Below is a small trained network, with its code and all its weights. Each question gives an input and a class and asks what happens when units are switched off, that is, made to give their printed mean instead of their output.

import numpy as np


def w(rows, s, z=0):
    codes = np.array(rows[::2]) - 128.0
    scale = np.full(codes.shape[1], s)
    scale[-1] = z or s
    return codes * scale


def norm(h):
    return h / np.sqrt((h * h).mean(-1, keepdims=True) + 1e-5)


def f(y):
    return np.maximum(y, 0)


def log_softmax(a):
    a = a - a.max(-1, keepdims=True)
    return a - np.log(np.exp(a).sum(-1, keepdims=True))


def net(x, mask):
    res = np.array(x, float).reshape(1, 8) / 4 @ E
    u = 0
    for l in range(2):
        y = f(norm(res) @ A[l][:, :-1].T + A[l][:, -1])
        res = res + np.where(mask[u : u + 4], y, B[l][:, -1]) @ B[l][:, :-1]
        u += 4
    return log_softmax(norm(res)[-1] @ U[:, :-1].T + U[:, -1])


A, B = {}, {}
E = w([
[103,143,109,187,131,172,88],'x0',
[170,53,181,151,192,142,96],'x1',
[130,138,133,132,131,124,117],'x2',
[162,71,69,110,109,147,118],'x3',
[106,101,111,125,118,115,100],'x4',
[127,120,128,132,115,118,130],'x5',
[117,59,162,164,2,58,55],'x6',
[194,189,171,70,119,142,82],'x7',
],0.0087)
A[0] = w([
[252,85,11,57,91,205,89,139],'0.n0',
[50,49,148,165,89,181,250,3],'0.n1',
[91,199,236,179,162,69,167,111],'0.n2',
[174,52,197,244,254,205,54,177],'0.n3',
],0.0053,0.0022)
B[0] = w([
[9,149,164,122,163,132,111,207],'0.n0',
[113,108,119,130,148,149,54,175],'0.n1',
[102,80,147,116,165,177,143,185],'0.n2',
[144,154,87,117,132,121,177,254],'0.n3',
],0.013,0.0051)
A[1] = w([
[73,204,62,141,66,165,141,13],'1.n0',
[190,27,133,153,190,179,93,124],'1.n1',
[79,2,17,192,144,149,203,81],'1.n2',
[139,100,128,51,123,65,206,5],'1.n3',
],0.0082,0.0023)
B[1] = w([
[195,102,74,135,149,2,169,190],'1.n0',
[106,144,39,97,165,25,203,176],'1.n1',
[60,216,128,78,213,22,46,255],'1.n2',
[171,154,37,167,207,32,77,159],'1.n3',
],0.0093,0.0075)
U = w([
[106,152,169,133,124,96,113,185],'0',
[168,131,73,158,91,75,181,160],'1',
[88,183,211,90,134,145,24,95],'2',
[122,169,158,137,124,95,88,82],'3',
[126,139,142,151,117,107,111,126],'4',
[100,80,141,180,68,156,167,254],'5',
[2,124,225,102,120,155,123,42],'6',
[182,134,111,181,138,84,93,17],'7',
],0.0083,0.0045)

Each question gives the input, the list of numbers given to net, and the class t.
The units are the neurons (one row each of A and B). Each row of codes is followed by its name. A weight is (code - 128) times the scale printed after its matrix; where a second scale follows, it is the last column's (A, B and U).
mask holds one flag per neuron, layer by layer. A switched-off neuron (its flag False) gives its mean, the last column of its row in B, instead of its output. The means were averaged over made-up inputs and are rounded, as every weight is.
A unit's drop is (log p(t) with every unit on - log p(t) with that unit switched off) / (log p(t) with every unit on - log p(t) with every unit switched off).
The circuit of an input: a set's keep is (log p(t) with only the set's units on - log p(t) with every unit switched off) / (log p(t) with every unit on - log p(t) with every unit switched off). Starting from all 8 units, units are removed one at a time, each time the one whose removal leaves the highest keep (on an exact tie, the one counted first), for as long as the keep stays at least 0.8.
circuit, biggest first: the units of the circuit, biggest drop first
top k neurons: the k neurons with the biggest drops, biggest first
k most important neurons of layer l: the k neurons of layer l with the biggest drops, biggest first
drop when u is switched off: that unit's drop, to one decimal
input [-1,1,-2,1,6,-3,7,6], class 5: circuit, biggest first : 1.n2
input [3,-8,8,-1,0,2,3,0], class 1: circuit, biggest first : 1.n0, 1.n2
input [1,-3,0,-8,-6,-4,-1,0], class 6: 2 most important neurons of layer 0 : 0.n2, 0.n3
input [3,-3,-5,3,-2,1,7,1], class 5: circuit, biggest first : 1.n2, 0.n3, 1.n3
input [-7,0,-1,6,3,-3,4,-8], class 2: top 2 neurons : 1.n2, 1.n0
input [6,8,-2,1,-6,-5,-4,7], class 1: circuit, biggest first : 1.n2, 1.n1
input [-7,8,-1,-4,0,-6,8,-1], class 1: 2 most important neurons of layer 0 : 0.n0, 0.n3
input [4,-8,-1,-2,5,4,2,1], class 1: top 2 neurons : 1.n0, 1.n2
input [1,8,2,-7,7,7,-5,3], class 1: 2 most important neurons of layer 1 : 1.n2, 1.n1
input [6,-8,-3,-7,4,-5,2,8], class 1: top 3 neurons : 1.n0, 1.n2, 0.n0
input [3,2,5,-2,-5,6,7,6], class 5: 2 most important neurons of layer 0 : 0.n0, 0.n1
input [5,-5,1,2,0,6,0,-8], class 2: 2 most important neurons of layer 0 : 0.n1, 0.n3
input [7,-8,5,-5,2,0,3,1], class 1: 2 most important neurons of layer 0 : 0.n0, 0.n1
input [1,8,7,1,-7,-5,-6,2], class 1: 2 most important neurons of layer 1 : 1.n2, 1.n1
input [-6,8,-3,-5,6,-1,0,5], class 1: 2 most important neurons of layer 0 : 0.n0, 0.n3
input [7,-1,-2,-6,4,-3,7,5], class 5: most important neuron of layer 0 : 0.n0
input [2,-6,5,5,0,4,-1,-8], class 2: drop when 0.n2 is switched off : -0.1
input [-1,-1,-7,5,-5,-2,-2,-8], class 2: drop when 0.n1 is switched off : 0.0
input [-3,-7,-7,6,3,-5,-4,-8], class 2: drop when 1.n1 is switched off : 0.1
input [0,-5,4,-2,5,-4,2,2], class 1: drop when 1.n2 is switched off : 0.5
